Rows with their classes:
7; 2; -1; -7; 14; 10; -3; -3; -8; 31; 9; 4; -3; 5; 26; 11; -24; 0; -26; 3 : fim
-1; 4; -6; 3; 3; 6; -1; -8; -1; 12; -2; 3; -4; 7; 26; 7; 3; 15; -4; 11 : fim
3; -10; -3; -1; 8; 6; -3; -1; -2; 22; 8; 4; -8; 2; 23; 8; -20; -2; -16; 3 : fim
1; -8; -2; 7; -1; 4; -4; -9; -3; -1; -8; -3; -1; 4; 18; 1; -2; -2; -15; 9 : fim
0; -6; -4; 12; -5; 6; -3; -1; -3; -2; -13; -2; -6; 6; 21; -8; 3; 5; -7; 12 : fim
1; -1; 5; 1; -2; 10; -5; 0; 1; 17; -2; 0; -1; 12; 31; 16; -6; 3; -16; 9 : fim
-6; -8; -4; 2; 5; 16; -2; -1; -11; 17; -7; -4; -7; 3; 27; -2; 1; 3; -10; 12 : fim
5; 13; -11; -6; -15; -9; 7; 9; 3; -14; -4; 2; 5; 3; 11; 12; 23; -8; 15; 2 : fubu
11; -8; -5; -6; 7; 4; -7; 12; -3; 33; -8; 4; -6; 2; 39; 15; -1; 1; -14; 2 : fim
7; -3; -8; 0; 7; 5; -4; -1; -2; 32; -5; 1; -7; 3; 29; 15; -14; 5; -17; 7 : fim
-6; -4; -10; 14; -7; 6; -3; -2; 4; -11; -13; 0; -7; 13; 18; -5; 6; 9; 1; 17 : fim
4; 14; 0; -8; -5; -8; 3; 9; 5; -4; -10; 0; -13; -7; 16; 6; 14; -13; 14; 3 : fubu
3; -6; -4; 4; -6; 13; -8; 4; 3; 9; -12; 2; 2; 4; 29; 4; -1; 1; -6; 12 : fim
-3; 24; 2; -8; -1; -4; 10; 8; 6; -5; 4; 3; -3; -4; 15; -2; 11; -6; 24; 2 : fubu
-12; -10; -9; 24; -20; -5; 0; -11; -5; -51; -28; 3; 3; 9; -11; -31; 28; 4; 1; 15 : fim
-3; -7; -7; 13; 0; 6; -7; -18; -3; -8; -9; 2; -6; 7; 8; -5; -3; 6; -8; 8 : fim
-2; -16; -6; 8; 3; 11; -1; -6; -13; -2; 5; 4; -5; 14; 22; 2; -18; 3; -13; 7 : fim
5; -7; 7; 11; 18; 10; -6; 8; 0; 43; 8; 2; -14; -2; 39; 23; -29; -3; -25; 5 : fim
-3; -5; -6; 18; -5; 7; -6; -2; 0; -5; -12; 1; -6; 19; 16; -8; 8; 7; 0; 11 : fim
3; 1; -1; -3; 2; 6; -4; -1; -1; 21; -6; 4; -2; 3; 27; 14; -2; -1; -14; 7 : fim
-11; -5; 2; 6; 1; 7; -4; 1; 3; 11; 7; 4; -12; 8; 14; 9; -11; 2; -14; 9 : fim
-21; 12; -7; 4; -22; -9; 8; 0; -5; -34; -25; 3; -2; 0; -6; -17; 40; 7; 25; 4 : fubu
-5; 9; 0; -12; -2; -6; 1; 3; -2; -1; 7; -1; -1; -3; -7; 6; 11; -4; 8; -6 : fubu
15; 8; 3; -28; -4; -12; -1; 16; 4; 4; -2; -2; -18; -13; -8; 37; -5; -4; 8; -8 : fubu
10; -3; 1; -3; 7; 4; -14; 5; -4; 26; -7; -5; 2; 1; 26; 12; -7; -3; -15; 2 : fim
4; 2; -1; -2; 5; 9; -3; 3; 0; 27; -1; -2; -12; 3; 37; 19; -16; 0; -19; 10 : fim
2; -15; -3; 2; 5; 5; -1; 3; -3; 18; 0; 0; -8; 4; 22; 10; -14; 0; -17; 8 : fim
9; -2; 4; -8; 34; 2; -8; -4; -3; 53; 22; 6; -15; -1; 41; 29; -54; 3; -41; 4 : fim
-1; -10; -4; 3; -4; 5; -5; 3; -1; 7; -13; 0; -9; 8; 32; 1; 1; 0; -9; 10 : fim
0; -16; -9; 7; -10; 3; -3; -4; -2; -10; -14; -5; -7; 7; 27; -7; 4; 4; -7; 13 : fim
11; -7; -5; 7; 8; 7; 0; -5; -3; 13; 6; 1; 1; 1; 23; 7; -14; 1; -16; 5 : fim
18; 7; 3; -12; -4; 1; 1; 19; 2; 1; 1; -3; 0; -5; 2; 4; 11; 1; 19; 8 : fubu
4; -4; -3; 0; 1; 3; -3; 4; -3; 18; -7; 0; -7; 8; 36; 13; -2; 3; -12; 10 : fim
3; -6; -10; 5; 1; 8; -3; -9; 0; 15; -4; 5; -4; 0; 26; 0; -9; -1; -19; 8 : fim
0; 0; -4; 10; 11; 14; -11; -15; 0; 4; 9; 4; -4; 10; 6; -3; -34; 3; -19; 6 : fim
3; -7; -3; -4; 8; 8; -3; -4; 3; 17; -1; 3; -7; 4; 29; 6; -14; -3; -13; 13 : fim
-7; 7; 5; -9; -1; -8; 4; 7; 2; -24; -2; 4; -2; 1; -7; 10; 18; 0; 23; -1 : fubu
1; -6; -2; 3; 8; 10; -4; -10; -3; 23; 12; 1; -3; 4; 28; 6; -11; -1; -17; 7 : fim

Rows with their classes:
-6; 10; -1; 14; -3; -7; -11; 1; -5; 16; 20; -10; 9; -2; -3; -7; 7; -17; 5; -8 : tizag
-8; -2; -1; -5; -2; -2; 2; -15; -1; -23; 20; -10; -5; 1; 0; -4; 2; -9; 18; -2 : pivaf
8; -1; 3; -21; -6; 5; 8; -54; -6; -44; 21; -6; -4; 0; -12; 10; 1; -15; 29; -2 : pivaf
-3; 18; -5; 3; -1; -3; 0; 9; 0; -12; 37; -9; 14; 5; 5; -20; -4; 1; 10; -6 : tizag
13; 5; 2; 17; -6; 3; -1; -23; -4; 27; -10; 2; 12; 1; -9; -10; 11; -4; -1; -13 : tizag
11; 1; 1; 15; -6; -6; 3; 15; -5; -4; -10; 6; -1; 8; 0; 1; 0; -15; -9; 2 : gofol
-2; 15; 4; -16; 6; 4; -9; -7; 3; -12; 12; -14; -4; -6; -4; 5; -3; 6; 0; -5 : tizag
-3; 4; -1; -6; 4; 0; -4; -25; 7; 2; -4; -22; -6; 2; 7; -6; 5; 8; 5; -5 : pivaf
5; 3; -1; 1; -1; -13; -13; -5; 3; 26; 14; -13; 10; 2; 0; -12; -1; 6; -4; -2 : tizag
-9; 7; 6; 20; 6; -8; 1; -15; 4; 8; 6; -1; 5; -4; -6; -13; 1; -17; 13; -3 : tizag
